Here is a tiny trained network, its code and every weight. The questions are about switching its units off for an input and a class, where a switched-off unit gives its printed mean instead of its output.

import numpy as np


def w(rows, s, z=0):
    codes = np.array(rows[::2]) - 128.0
    scale = np.full(codes.shape[1], s)
    scale[-1] = z or s
    return codes * scale


def f(y):
    return y / 2 * (1 + np.tanh(0.7978845608 * (y + 0.044715 * y**3)))


def log_softmax(a):
    a = a - a.max(-1, keepdims=True)
    return a - np.log(np.exp(a).sum(-1, keepdims=True))


def net(x, mask):
    res = np.array(x, float).reshape(1, 6) / 4 @ E
    y = f(res @ A[0][:, :-1].T + A[0][:, -1])
    res = res + np.where(mask, y, B[0][:, -1]) @ B[0][:, :-1]
    return log_softmax(res[-1] @ U[:, :-1].T + U[:, -1])


A, B = {}, {}
E = w([
[139,175,128,70,176,27,227,224,94,130,100],'x0',
[86,180,212,156,48,163,136,164,57,127,196],'x1',
[98,135,76,141,53,36,116,82,139,149,169],'x2',
[116,182,114,118,143,212,160,164,125,17,206],'x3',
[55,70,112,42,69,157,132,72,87,120,40],'x4',
[2,204,210,175,89,43,104,147,205,83,114],'x5',
],0.0078)
A[0] = w([
[121,108,109,118,116,131,159,120,106,124,107,81],'N0',
[144,118,107,169,161,102,132,141,152,126,137,58],'N1',
[106,138,148,152,109,109,129,146,131,101,134,203],'N2',
[249,100,89,133,175,204,127,114,85,192,138,103],'N3',
[121,146,147,85,132,117,128,176,109,127,127,95],'N4',
[148,94,71,130,61,126,98,38,112,177,125,196],'N5',
[153,133,123,83,149,87,141,110,96,146,128,65],'N6',
[173,130,86,159,181,90,83,98,219,140,154,163],'N7',
[125,95,90,131,78,116,104,39,119,173,122,168],'N8',
[163,130,80,174,184,55,95,111,199,130,137,202],'N9',
[203,136,113,160,154,249,125,143,105,116,207,79],'N10',
[180,141,211,192,202,12,113,183,182,198,119,172],'N11',
[99,144,198,201,96,196,82,108,171,101,178,180],'N12',
[193,110,115,155,133,163,112,128,115,164,141,205],'N13',
[94,143,193,171,93,206,102,127,141,101,162,147],'N14',
[134,126,159,176,147,109,110,150,148,151,120,117],'N15',
[145,120,95,162,104,142,130,127,111,105,157,190],'N16',
[101,166,118,154,44,13,146,160,108,111,200,252],'N17',
[106,154,173,152,100,159,103,101,156,107,166,190],'N18',
[116,138,128,108,126,156,98,165,85,129,135,68],'N19',
[128,133,100,148,111,99,125,140,125,91,113,137],'N20',
[135,124,178,148,151,182,97,97,171,161,127,82],'N21',
[109,161,121,138,71,60,141,147,123,115,184,123],'N22',
],0.013,0.0031)
B[0] = w([
[117,152,137,155,110,92,103,110,128,145,149,144],'N0',
[149,118,131,97,121,114,124,105,140,122,107,148],'N1',
[91,120,134,132,144,139,141,113,113,151,153,168],'N2',
[82,123,167,125,152,111,128,233,88,176,131,248],'N3',
[100,106,128,151,135,107,128,104,130,140,109,155],'N4',
[68,128,139,157,88,145,107,97,142,132,105,203],'N5',
[115,126,133,139,138,163,116,146,127,105,133,159],'N6',
[127,134,151,143,160,117,173,69,160,119,109,189],'N7',
[84,140,111,140,98,160,107,84,140,104,139,191],'N8',
[158,122,156,113,163,140,193,81,157,129,162,194],'N9',
[251,135,100,69,109,132,133,145,146,112,180,236],'N10',
[79,142,116,49,98,129,64,134,90,151,149,234],'N11',
[96,109,136,168,91,181,127,128,142,139,103,231],'N12',
[88,132,100,100,137,133,108,143,104,111,124,188],'N13',
[159,135,137,115,108,198,138,124,159,140,170,215],'N14',
[93,124,109,113,117,129,109,129,113,117,129,155],'N15',
[149,129,138,109,129,148,114,137,131,135,124,157],'N16',
[83,130,157,70,156,156,126,175,118,168,154,241],'N17',
[106,139,138,154,131,161,124,155,134,130,132,193],'N18',
[139,125,114,138,164,135,128,150,160,117,132,146],'N19',
[151,119,155,140,131,123,140,117,122,166,144,140],'N20',
[95,142,101,150,110,92,103,130,95,116,122,164],'N21',
[93,123,150,102,147,126,126,146,108,157,124,193],'N22',
],0.025,0.017)
U = w([
[92,114,158,255,144,133,202,64,169,61,81,43],'0',
[71,158,161,136,86,208,104,115,126,135,157,248],'1',
[182,133,98,161,110,170,139,197,101,95,156,5],'2',
[95,143,160,72,185,100,126,161,39,152,149,189],'3',
[223,155,123,80,179,115,226,105,168,76,175,89],'4',
[93,150,93,165,81,120,78,72,110,70,99,47],'5',
],0.0084,0.0026)

Each question gives the input, the list of numbers given to net, and the class t.
The units are the neurons (one row each of A and B). Each row of codes is followed by its name. A weight is (code - 128) times the scale printed after its matrix; where a second scale follows, it is the last column's (A, B and U).
mask holds one flag per neuron, in row order. A switched-off neuron (its flag False) gives its mean, the last column of its row in B, instead of its output. The means were averaged over made-up inputs and are rounded, as every weight is.
A unit's drop is (log p(t) with every unit on - log p(t) with that unit switched off) / (log p(t) with every unit on - log p(t) with every unit switched off).
The circuit of an input: a set's keep is (log p(t) with only the set's units on - log p(t) with every unit switched off) / (log p(t) with every unit on - log p(t) with every unit switched off). Starting from the 12 units with the biggest drops (on a tie, the unit counted first), units are removed one at a time, each time the one whose removal leaves the highest keep (on an exact tie, the one counted first), for as long as the keep stays at least 0.8.
circuit, biggest first: the units of the circuit, biggest drop first
most important unit: the unit with the biggest drop
k most important neurons: the k neurons with the biggest drops, biggest first
drop when u is switched off: that unit's drop, to one decimal
input [-4,-8,-3,-8,3,1], class 0: 3 most important neurons -> (N7 N17 N9)
input [-6,-8,8,5,0,-3], class 0: circuit, biggest first -> (N7 N11)
input [-8,-3,-5,2,-5,-5], class 2: 2 most important neurons -> (N10 N3)
input [-2,6,4,8,0,-4], class 2: most important unit -> N10
input [0,-6,5,-1,-2,0], class 4: circuit, biggest first -> (N9 N7)
input [2,0,-6,6,-2,-8], class 2: circuit, biggest first -> (N10 N3 N17)
input [2,-3,-5,2,7,-1], class 3: 2 most important neurons -> (N10 N12)
input [-2,0,-8,4,6,-4], class 2: circuit, biggest first -> (N10 N17)
input [0,-6,4,2,5,0], class 0: 2 most important neurons -> (N11 N17)
input [-1,-2,-4,-4,1,-1], class 3: 2 most important neurons -> (N12 N14)
input [-2,-5,-6,0,3,1], class 3: 2 most important neurons -> (N12 N10)
input [-8,-3,7,-4,4,-4], class 5: 2 most important neurons -> (N17 N14)
input [-8,-3,8,-2,-3,-3], class 0: 2 most important neurons -> (N7 N11)
input [2,-1,4,0,-3,-6], class 3: circuit, biggest first -> (N3)
input [-2,-6,8,-1,-1,0], class 0: drop when N7 is switched off -> 0.1
input [-4,-8,0,2,0,5], class 0: drop when N10 is switched off -> 0.1
input [3,6,2,6,-2,-7], class 4: drop when N10 is switched off -> 0.9
